Below is a small trained network, with its code and all its weights. Each question gives an input and a class and asks what happens when units are switched off, that is, made to give their printed mean instead of their output.

import numpy as np


def w(rows, s, z=0):
    codes = np.array(rows[::2]) - 128.0
    scale = np.full(codes.shape[1], s)
    scale[-1] = z or s
    return codes * scale


def norm(h):
    return h / np.sqrt((h * h).mean(-1, keepdims=True) + 1e-5)


def f(y):
    return np.maximum(y, 0)


def log_softmax(a):
    a = a - a.max(-1, keepdims=True)
    return a - np.log(np.exp(a).sum(-1, keepdims=True))


def net(x, mask):
    res = np.array(x, float).reshape(1, 3) / 4 @ E
    u = 0
    for l in range(2):
        y = f(norm(res) @ A[l][:, :-1].T + A[l][:, -1])
        res = res + np.where(mask[u : u + 3], y, B[l][:, -1]) @ B[l][:, :-1]
        u += 3
    return log_softmax(norm(res)[-1] @ U[:, :-1].T + U[:, -1])


A, B = {}, {}
E = w([
[170,73,107,34,137],'x0',
[193,253,152,69,160],'x1',
[10,129,112,52,146],'x2',
],0.0021)
A[0] = w([
[145,3,97,55,146,3],'0.n1',
[188,36,82,207,61,85],'0.n2',
[52,167,51,117,100,88],'0.n3',
],0.004,0.0024)
B[0] = w([
[106,93,205,75,138,216],'0.n1',
[169,253,129,111,252,249],'0.n2',
[144,99,33,122,73,192],'0.n3',
],0.005,0.0022)
A[1] = w([
[232,114,85,13,189,5],'1.n1',
[254,166,215,134,3,107],'1.n2',
[82,191,126,28,127,175],'1.n3',
],0.0041,0.0026)
B[1] = w([
[95,128,2,74,116,219],'1.n1',
[77,71,165,110,14,199],'1.n2',
[178,125,173,188,165,255],'1.n3',
],0.0077,0.0032)
U = w([
[157,226,190,236,184,252],'0',
[196,143,59,39,233,144],'1',
[22,85,33,194,104,47],'2',
[79,18,243,68,155,106],'3',
[152,159,242,144,2,117],'4',
[159,116,44,44,12,45],'5',
],0.014,0.0024)

Each question gives the input, the list of numbers given to net, and the class t.
The units are the neurons (one row each of A and B). Each row of codes is followed by its name. A weight is (code - 128) times the scale printed after its matrix; where a second scale follows, it is the last column's (A, B and U).
mask holds one flag per neuron, layer by layer. A switched-off neuron (its flag False) gives its mean, the last column of its row in B, instead of its output. The means were averaged over made-up inputs and are rounded, as every weight is.
A unit's drop is (log p(t) with every unit on - log p(t) with that unit switched off) / (log p(t) with every unit on - log p(t) with every unit switched off).
The circuit of an input: a set's keep is (log p(t) with only the set's units on - log p(t) with every unit switched off) / (log p(t) with every unit on - log p(t) with every unit switched off). Starting from all 6 units, units are removed one at a time, each time the one whose removal leaves the highest keep (on an exact tie, the one counted first), for as long as the keep stays at least 0.8.
circuit, biggest first: the units of the circuit, biggest drop first
top k neurons: the k neurons with the biggest drops, biggest first
top k neurons in layer l: the k neurons of layer l with the biggest drops, biggest first
input [-4,2,-1], class 4: top 2 neurons	(0.n2, 1.n1)
input [-2,-8,-5], class 0: circuit, biggest first	(0.n2)
input [7,-4,0], class 1: top 2 neurons in layer 1	(1.n2, 1.n1)
input [5,8,-1], class 5: top 3 neurons	(0.n2, 1.n2, 1.n1)
input [6,-6,0], class 1: top 3 neurons	(0.n2, 1.n2, 1.n1)
input [8,8,-3], class 5: circuit, biggest first	(1.n2, 0.n2)
input [0,7,-1], class 4: top 2 neurons	(1.n2, 0.n2)
input [1,7,-3], class 5: top 2 neurons	(1.n1, 1.n2)
input [-3,-7,0], class 0: circuit, biggest first	(0.n2, 1.n1)
input [1,-2,3], class 3: top 3 neurons	(1.n1, 0.n2, 0.n1)
input [-1,-3,-3], class 0: top 2 neurons in layer 0	(0.n3, 0.n2)
input [2,6,-2], class 5: circuit, biggest first	(1.n1, 1.n2)
input [2,1,-7], class 5: top 2 neurons	(1.n2, 1.n3)
input [-1,8,-6], class 4: circuit, biggest first	(1.n2)
input [0,1,4], class 0: top 4 neurons	(1.n3, 1.n1, 1.n2, 0.n2)
input [0,3,-5], class 4: top 2 neurons in layer 0	(0.n3, 0.n2)
input [0,5,3], class 0: top 2 neurons	(1.n3, 0.n2)
input [3,2,-8], class 5: circuit, biggest first	(1.n2, 1.n1)
input [-2,5,-6], class 4: top 2 neurons in layer 1	(1.n2, 1.n1)
input [7,-3,2], class 3: circuit, biggest first	(0.n1)
input [-5,1,0], class 4: top 3 neurons	(0.n2, 1.n1, 1.n3)
input [-8,2,-4], class 4: top 2 neurons	(1.n2, 0.n2)
input [4,-4,-4], class 1: top 2 neurons	(0.n2, 1.n1)
input [0,4,-5], class 4: top 2 neurons	(1.n2, 0.n3)
input [5,3,-2], class 5: top 2 neurons in layer 1	(1.n1, 1.n2)
